Here is a tiny trained network, its code and every weight. The questions are about switching its units off for an input and a class, where a switched-off unit gives its printed mean instead of its output.

import numpy as np


def w(rows, s, z=0):
    codes = np.array(rows[::2]) - 128.0
    scale = np.full(codes.shape[1], s)
    scale[-1] = z or s
    return codes * scale


def f(y):
    return np.maximum(y, 0)


def log_softmax(a):
    a = a - a.max(-1, keepdims=True)
    return a - np.log(np.exp(a).sum(-1, keepdims=True))


def net(x, mask):
    res = np.array(x, float).reshape(1, 3) / 4 @ E
    y = f(res @ A[0][:, :-1].T + A[0][:, -1])
    res = res + np.where(mask, y, B[0][:, -1]) @ B[0][:, :-1]
    return log_softmax(res[-1] @ U[:, :-1].T + U[:, -1])


A, B = {}, {}
E = w([
[214,167,18,140],'x0',
[32,62,8,156],'x1',
[184,64,161,224],'x2',
],0.013)
A[0] = w([
[194,104,28,134,48],'n1',
[61,213,100,8,84],'n2',
[160,30,158,226,154],'n3',
[198,53,105,147,3],'n4',
[71,119,71,133,122],'n5',
[120,102,118,115,98],'n6',
[180,173,63,66,137],'n7',
[200,57,117,181,206],'n8',
[91,73,94,157,81],'n9',
[82,134,74,29,39],'n10',
[43,68,198,107,104],'n11',
[112,50,108,191,108],'n12',
[37,141,44,171,159],'n13',
[241,219,215,61,192],'n14',
],0.013,0.0044)
B[0] = w([
[104,202,87,154,190],'n1',
[69,76,196,81,193],'n2',
[51,90,148,56,201],'n3',
[86,157,158,79,163],'n4',
[169,75,166,210,177],'n5',
[153,140,144,128,138],'n6',
[15,178,119,109,178],'n7',
[12,118,147,82,193],'n8',
[142,83,147,184,170],'n9',
[105,116,186,93,173],'n10',
[43,252,1,160,197],'n11',
[137,63,146,148,177],'n12',
[135,90,132,206,204],'n13',
[129,62,117,234,250],'n14',
],0.011,0.024)
U = w([
[159,80,170,248,84],'0',
[70,108,210,52,90],'1',
[66,254,26,167,118],'2',
[130,128,117,127,254],'3',
[197,206,101,86,103],'4',
[199,224,122,132,102],'5',
[212,230,82,78,111],'6',
],0.0097,0.022)

Each question gives the input, the list of numbers given to net, and the class t.
The units are the neurons (one row each of A and B). Each row of codes is followed by its name. A weight is (code - 128) times the scale printed after its matrix; where a second scale follows, it is the last column's (A, B and U).
mask holds one flag per neuron, in row order. A switched-off neuron (its flag False) gives its mean, the last column of its row in B, instead of its output. The means were averaged over made-up inputs and are rounded, as every weight is.
A unit's drop is (log p(t) with every unit on - log p(t) with that unit switched off) / (log p(t) with every unit on - log p(t) with every unit switched off).
The circuit of an input: a set's keep is (log p(t) with only the set's units on - log p(t) with every unit switched off) / (log p(t) with every unit on - log p(t) with every unit switched off). Starting from the 12 units with the biggest drops (on a tie, the unit counted first), units are removed one at a time, each time the one whose removal leaves the highest keep (on an exact tie, the one counted first), for as long as the keep stays at least 0.8.
circuit, biggest first: the units of the circuit, biggest drop first
most important unit: the unit with the biggest drop
k most important neurons: the k neurons with the biggest drops, biggest first
drop when u is switched off: that unit's drop, to one decimal
input [6,8,-8], class 0: 4 most important neurons : n13, n5, n3, n8
input [-2,-2,4], class 1: most important unit : n3
input [1,-4,-1], class 0: 2 most important neurons : n14, n11
input [-2,2,3], class 3: circuit, biggest first : n2, n14, n7
input [-8,3,-6], class 2: 2 most important neurons : n11, n3
input [-2,-1,1], class 3: 4 most important neurons : n1, n7, n11, n8
input [-7,1,-6], class 2: 3 most important neurons : n11, n3, n8
input [4,-3,2], class 2: 2 most important neurons : n5, n2
input [8,0,7], class 2: 3 most important neurons : n1, n2, n10
input [4,0,-5], class 1: 3 most important neurons : n11, n2, n10
input [-6,7,-4], class 0: 2 most important neurons : n5, n13
input [-3,-2,2], class 3: 2 most important neurons : n1, n7
input [-7,7,8], class 1: 2 most important neurons : n3, n14
input [-5,3,5], class 1: circuit, biggest first : n3
input [2,6,-5], class 0: drop when n13 is switched off : 0.4
input [5,6,7], class 1: drop when n8 is switched off : 0.8
input [3,4,-3], class 0: drop when n13 is switched off : 0.3
